Below is a small trained network, with its code and all its weights. Each question gives an input and a class and asks what happens when units are switched off, that is, made to give their printed mean instead of their output.

import numpy as np


def w(rows, s, z=0):
    codes = np.array(rows[::2]) - 128.0
    scale = np.full(codes.shape[1], s)
    scale[-1] = z or s
    return codes * scale


def norm(h):
    return h / np.sqrt((h * h).mean(-1, keepdims=True) + 1e-5)


def f(y):
    return np.maximum(y, 0)


def log_softmax(a):
    a = a - a.max(-1, keepdims=True)
    return a - np.log(np.exp(a).sum(-1, keepdims=True))


def net(x, mask):
    res = np.array(x, float).reshape(1, 6) / 4 @ E
    u = 0
    for l in range(3):
        y = f(norm(res) @ A[l][:, :-1].T + A[l][:, -1])
        res = res + np.where(mask[u : u + 5], y, B[l][:, -1]) @ B[l][:, :-1]
        u += 5
    return log_softmax(norm(res)[-1] @ U[:, :-1].T + U[:, -1])


A, B = {}, {}
E = w([
[117,3,72,171,133,245,105],'x0',
[121,128,138,128,127,137,121],'x1',
[140,129,124,120,124,115,180],'x2',
[111,123,207,107,135,136,123],'x3',
[88,46,195,207,81,15,131],'x4',
[88,108,8,7,75,78,51],'x5',
],0.0074)
A[0] = w([
[27,130,110,17,110,202,170,28],'0.n1',
[158,216,134,132,209,219,146,45],'0.n2',
[127,200,117,125,105,217,37,240],'0.n3',
[72,153,68,50,204,125,111,5],'0.n4',
[59,8,87,23,198,255,161,175],'0.n5',
],0.0068,0.0014)
B[0] = w([
[226,154,39,140,180,52,105,185],'0.n1',
[171,86,140,4,204,133,99,208],'0.n2',
[116,159,145,130,147,83,139,198],'0.n3',
[188,145,145,126,55,78,80,182],'0.n4',
[127,71,53,196,136,84,87,255],'0.n5',
],0.011,0.0064)
A[1] = w([
[182,83,159,254,53,168,128,91],'1.n1',
[26,41,103,53,63,89,161,105],'1.n2',
[76,108,131,42,104,233,220,15],'1.n3',
[188,69,186,107,70,184,122,1],'1.n4',
[152,68,141,138,141,228,135,175],'1.n5',
],0.0087,0.0047)
B[1] = w([
[26,193,144,175,67,174,170,252],'1.n1',
[114,92,167,82,182,212,139,218],'1.n2',
[174,133,94,88,76,63,52,132],'1.n3',
[148,154,63,83,114,123,186,136],'1.n4',
[76,108,164,101,166,254,109,224],'1.n5',
],0.0096,0.0043)
A[2] = w([
[21,54,113,77,55,54,115,28],'2.n1',
[178,205,122,85,188,2,56,180],'2.n2',
[135,32,55,140,184,142,141,129],'2.n3',
[160,130,190,243,77,100,134,49],'2.n4',
[18,32,112,42,31,72,115,3],'2.n5',
],0.0068,0.0015)
B[2] = w([
[226,196,165,88,248,182,109,183],'2.n1',
[121,130,163,86,62,163,235,254],'2.n2',
[121,89,178,250,158,187,2,201],'2.n3',
[122,214,198,219,69,74,136,164],'2.n4',
[125,78,161,9,226,201,160,184],'2.n5',
],0.0071,0.0077)
U = w([
[117,151,157,44,162,154,180,253],'0',
[108,53,130,160,164,212,95,178],'1',
[97,173,190,247,89,69,189,148],'2',
[2,112,163,209,81,208,196,51],'3',
[153,169,96,52,74,101,158,85],'4',
[138,90,64,153,150,85,98,92],'5',
],0.012,0.0046)

Each question gives the input, the list of numbers given to net, and the class t.
The units are the neurons (one row each of A and B). Each row of codes is followed by its name. A weight is (code - 128) times the scale printed after its matrix; where a second scale follows, it is the last column's (A, B and U).
mask holds one flag per neuron, layer by layer. A switched-off neuron (its flag False) gives its mean, the last column of its row in B, instead of its output. The means were averaged over made-up inputs and are rounded, as every weight is.
A unit's drop is (log p(t) with every unit on - log p(t) with that unit switched off) / (log p(t) with every unit on - log p(t) with every unit switched off).
The circuit of an input: a set's keep is (log p(t) with only the set's units on - log p(t) with every unit switched off) / (log p(t) with every unit on - log p(t) with every unit switched off). Starting from the 12 units with the biggest drops (on a tie, the unit counted first), units are removed one at a time, each time the one whose removal leaves the highest keep (on an exact tie, the one counted first), for as long as the keep stays at least 0.8.
units of the circuit, in order: the units of the circuit, biggest drop first
k most important neurons: the k neurons with the biggest drops, biggest first
k most important neurons of layer l: the k neurons of layer l with the biggest drops, biggest first
drop of u: that unit's drop, to one decimal
input [8,2,-4,-5,2,-7], class 3: most important neuron	(1.n1)
input [4,-8,0,-1,-6,8], class 5: units of the circuit, in order	(0.n5 0.n1)
input [-2,4,-5,-8,-2,-8], class 0: 3 most important neurons	(0.n2 0.n5 2.n3)
input [3,5,2,-3,5,0], class 3: units of the circuit, in order	(1.n1 0.n2)
input [2,0,-1,6,3,-7], class 3: 2 most important neurons of layer 1	(1.n5 1.n1)
input [3,5,2,2,-2,8], class 5: units of the circuit, in order	(0.n1 0.n5)
input [6,-5,-1,-5,8,0], class 3: 2 most important neurons	(1.n1 0.n2)
input [-1,-6,-7,1,0,-5], class 0: 4 most important neurons	(0.n5 0.n2 2.n3 1.n2)
input [8,-3,-7,-7,7,-8], class 3: 2 most important neurons	(1.n1 1.n5)
input [4,-5,-4,7,1,0], class 3: 2 most important neurons	(0.n2 1.n1)
input [2,7,-6,3,7,-3], class 3: 4 most important neurons of layer 0	(0.n1 0.n3 0.n4 0.n5)
input [-1,7,-4,4,7,6], class 0: 3 most important neurons of layer 2	(2.n5 2.n1 2.n3)
input [5,3,6,-7,7,-3], class 3: 2 most important neurons	(1.n1 0.n1)
input [-7,4,-3,8,-4,4], class 4: most important neuron	(0.n4)
input [7,2,7,-1,-8,5], class 5: 2 most important neurons	(0.n1 0.n5)
input [-6,-7,5,5,-3,3], class 4: 2 most important neurons of layer 2	(2.n5 2.n1)
input [-1,6,-2,4,6,2], class 0: 2 most important neurons of layer 0	(0.n5 0.n2)
input [0,-8,-6,-4,-7,1], class 4: 2 most important neurons of layer 0	(0.n4 0.n3)
input [-1,4,-3,-1,-1,-7], class 0: 2 most important neurons	(0.n5 0.n2)
input [6,-6,-4,-4,3,-5], class 3: most important neuron	(1.n1)
input [-2,-2,-6,3,5,2], class 0: 2 most important neurons	(0.n5 2.n3)
input [5,4,7,3,4,0], class 3: 3 most important neurons	(1.n1 0.n2 0.n1)
input [8,3,3,1,-2,2], class 5: drop of 0.n1	0.3
input [-3,-5,3,-3,3,3], class 0: drop of 0.n5	0.2
input [-2,8,4,-1,6,2], class 0: drop of 0.n5	0.1
input [7,-4,8,5,0,2], class 5: drop of 1.n2	0.0
input [3,6,-8,6,2,-5], class 3: units of the circuit, in order	(1.n1)
